Below is a small trained network, with its code and all its weights. Each question gives an input and a target symbol and asks what happens when units are switched off, that is, made to give their printed mean instead of their output.

import numpy as np


def w(rows, s, z=0):
    codes = np.array(rows[::2]) - 128.0
    scale = np.full(codes.shape[1], s)
    scale[-1] = z or s
    return codes * scale


def norm(h):
    return h / np.sqrt((h * h).mean(-1, keepdims=True) + 1e-5)


def f(y):
    return np.maximum(y, 0)


def softmax(a):
    e = np.exp(a - a.max(-1, keepdims=True))
    return e / e.sum(-1, keepdims=True)


def log_softmax(a):
    a = a - a.max(-1, keepdims=True)
    return a - np.log(np.exp(a).sum(-1, keepdims=True))


def net(x, mask):
    ids = ['αβεζξφψ'.index(c) for c in x.split()]
    T = len(ids)
    res = E[ids] + P[:T]
    u = 0
    for l in range(3):
        q, k, v = (norm(res) @ M[l].T for M in (Q, K, V))
        z = softmax(np.where(np.tri(T) > 0, q @ k.T / 2**0.5, -1e9)) @ v
        res = res + np.where(mask[u], z, O[l][:, -1]) @ O[l][:, :-1]
        u += 1
        y = f(norm(res) @ A[l][:, :-1].T + A[l][:, -1])
        res = res + np.where(mask[u : u + 8], y, B[l][:, -1]) @ B[l][:, :-1]
        u += 8
    return log_softmax(norm(res)[-1] @ U[:, :-1].T + U[:, -1])


Q, K, V, O, A, B = {}, {}, {}, {}, {}, {}
E = w([
[115,97,198,135],'α',
[99,145,131,75],'β',
[118,126,121,76],'ε',
[250,169,40,156],'ζ',
[153,112,107,64],'ξ',
[162,88,121,97],'φ',
[133,110,119,85],'ψ',
],0.019)
P = w([
[80,29,91,2],'0',
[81,47,105,36],'1',
[98,86,114,67],'2',
[113,116,132,83],'3',
[126,141,147,86],'4',
[145,168,153,86],'5',
[165,204,160,74],'6',
[171,251,169,61],'7',
],0.0077)
Q[0] = w([
[169,116,71,171],'L0H1',
[165,154,115,1],'L0H1',
],0.0099)
K[0] = w([
[42,89,51,154],'L0H1',
[202,255,78,245],'L0H1',
],0.0058)
V[0] = w([
[255,65,72,126],'L0H1',
[63,172,9,135],'L0H1',
],0.0077)
O[0] = w([
[11,195,148,142,254],'L0H1',
[149,94,125,218,37],'L0H1',
],0.011,0.0045)
A[0] = w([
[153,141,112,127,52],'L0N1',
[80,146,55,154,39],'L0N2',
[106,78,156,152,91],'L0N3',
[122,180,161,253,79],'L0N4',
[168,129,86,121,44],'L0N5',
[116,120,73,104,169],'L0N6',
[145,95,153,145,105],'L0N7',
[89,84,152,162,2],'L0N8',
],0.017,0.006)
B[0] = w([
[138,154,141,134,144],'L0N1',
[249,119,149,167,206],'L0N2',
[135,116,88,196,174],'L0N3',
[54,170,81,18,179],'L0N4',
[136,129,154,174,156],'L0N5',
[168,118,185,147,252],'L0N6',
[158,126,125,110,146],'L0N7',
[90,187,97,211,136],'L0N8',
],0.011,0.0037)
Q[1] = w([
[88,88,30,182],'L1H1',
[136,191,254,148],'L1H1',
],0.011)
K[1] = w([
[74,2,124,50],'L1H1',
[153,234,54,92],'L1H1',
],0.0097)
V[1] = w([
[220,100,81,66],'L1H1',
[109,8,253,136],'L1H1',
],0.0068)
O[1] = w([
[33,144,126,203,255],'L1H1',
[154,254,164,94,53],'L1H1',
],0.0096,0.0042)
A[1] = w([
[98,139,124,144,71],'L1N1',
[131,81,114,255,223],'L1N2',
[90,112,59,77,123],'L1N3',
[76,97,119,124,118],'L1N4',
[194,118,124,129,96],'L1N5',
[85,129,9,186,2],'L1N6',
[207,100,61,119,110],'L1N7',
[210,131,165,125,109],'L1N8',
],0.016,0.0079)
B[1] = w([
[125,136,129,147,138],'L1N1',
[142,178,93,152,255],'L1N2',
[135,160,122,147,155],'L1N3',
[166,111,88,131,201],'L1N4',
[85,140,134,155,143],'L1N5',
[109,36,164,5,160],'L1N6',
[128,190,110,124,163],'L1N7',
[142,94,108,114,161],'L1N8',
],0.017,0.0089)
Q[2] = w([
[178,55,66,30],'L2H1',
[136,164,1,118],'L2H1',
],0.0091)
K[2] = w([
[103,1,87,90],'L2H1',
[93,114,58,213],'L2H1',
],0.008)
V[2] = w([
[68,41,254,220],'L2H1',
[59,211,194,11],'L2H1',
],0.0057)
O[2] = w([
[185,134,125,10,2],'L2H1',
[155,110,99,180,183],'L2H1',
],0.013,0.0042)
A[2] = w([
[50,100,81,94,2],'L2N1',
[193,201,140,87,123],'L2N2',
[120,5,112,167,166],'L2N3',
[124,143,139,216,215],'L2N4',
[23,91,151,204,184],'L2N5',
[54,172,143,151,151],'L2N6',
[138,99,169,93,116],'L2N7',
[157,54,130,185,42],'L2N8',
],0.018,0.0042)
B[2] = w([
[197,193,72,98,174],'L2N1',
[127,202,113,61,205],'L2N2',
[47,68,224,39,179],'L2N3',
[158,68,166,172,247],'L2N4',
[188,240,52,106,244],'L2N5',
[4,103,113,119,209],'L2N6',
[121,101,91,174,157],'L2N7',
[112,102,29,63,147],'L2N8',
],0.012)
U = w([
[193,180,138,52,141],'α',
[95,64,140,85,186],'β',
[205,85,113,126,166],'ε',
[105,104,16,96,3],'ζ',
[126,164,96,210,144],'ξ',
[8,174,186,126,42],'φ',
[134,136,199,149,199],'ψ',
],0.017,0.0079)

Each question gives the input, a string of symbols that net reads in full, and the target symbol t.
The units are the heads (2 rows each of Q, K, V and O) and the neurons (one row each of A and B). Each row of codes is followed by its name. A weight is (code - 128) times the scale printed after its matrix; where a second scale follows, it is the last column's (O, A, B and U).
mask holds one flag per unit, layer by layer, with each layer's heads first. A switched-off unit (its flag False) gives its mean, the last column of its rows in O or B, instead of its output. The means were averaged over made-up inputs and are rounded, as every weight is.
A unit's drop is (log p(t) with every unit on - log p(t) with that unit switched off) / (log p(t) with every unit on - log p(t) with every unit switched off).
The circuit of an input: a set's keep is (log p(t) with only the set's units on - log p(t) with every unit switched off) / (log p(t) with every unit on - log p(t) with every unit switched off). Starting from the 12 units with the biggest drops (on a tie, the unit counted first), units are removed one at a time, each time the one whose removal leaves the highest keep (on an exact tie, the one counted first), for as long as the keep stays at least 0.8.
circuit, biggest first: the units of the circuit, biggest drop first
k most important neurons: the k neurons with the biggest drops, biggest first
top k neurons in layer l: the k neurons of layer l with the biggest drops, biggest first
input α α α α ε φ, target ε: 2 most important neurons -> L1N6, L0N6
input φ ε ξ α β, target α: 4 most important neurons -> L1N2, L0N6, L1N4, L1N7
input α α ξ φ ε, target φ: circuit, biggest first -> L1N4, L2N6, L0N6, L1H1
input ψ ψ α, target ψ: 2 most important neurons -> L0N6, L1N4
input α α α α α ζ ζ α, target ζ: 2 most important neurons -> L2N5, L1N6
input ξ ε α φ, target α: top 2 neurons in layer 0 -> L0N6, L0N4
input ξ α β ξ ξ, target ξ: circuit, biggest first -> L1H1, L2H1
input α α ξ, target α: top 2 neurons in layer 1 -> L1N2, L1N4
input α α α ε ξ α φ ε, target φ: circuit, biggest first -> L2N5
input α α φ β, target φ: circuit, biggest first -> L1H1, L1N6, L2N5, L2N1
input α φ ξ φ φ, target φ: 4 most important neurons -> L1N4, L0N6, L2N6, L1N2
input α φ ε α φ ξ, target φ: circuit, biggest first -> L1N4, L2N5, L0N6
input α ε α φ β ξ, target β: 3 most important neurons -> L1N2, L0N6, L0N4
input φ ζ α α φ α α, target β: circuit, biggest first -> L0H1, L1H1, L2N5, L2H1
input ψ ζ ψ β α, target ξ: top 4 neurons in layer 0 -> L0N2, L0N3, L0N6, L0N8
input ξ α ξ, target α: circuit, biggest first -> L1H1
input ξ ζ φ α ψ, target ξ: circuit, biggest first -> L0H1, L2N2
input φ φ α β φ φ ψ, target φ: circuit, biggest first -> L1N4, L2N6
input φ β ψ, target β: circuit, biggest first -> L1N2, L2N3
input α α α ξ ζ ζ β, target ξ: circuit, biggest first -> L0H1, L1N6, L2H1
input ζ φ ξ, target ξ: top 2 neurons in layer 0 -> L0N2, L0N6
input ξ φ α β, target α: 4 most important neurons -> L1N2, L0N6, L1N4, L0N4
input α ξ α, target ξ: top 2 neurons in layer 2 -> L2N3, L2N5
input φ ψ α φ α ε ε α, target ε: top 4 neurons in layer 1 -> L1N2, L1N6, L1N7, L1N8
input ε ξ φ α α φ β, target φ: 2 most important neurons -> L1N4, L1N6
input ψ φ ξ, target φ: circuit, biggest first -> L1H1, L0N6, L2N5
input ζ ζ α ζ, target α: most important neuron -> L0N4
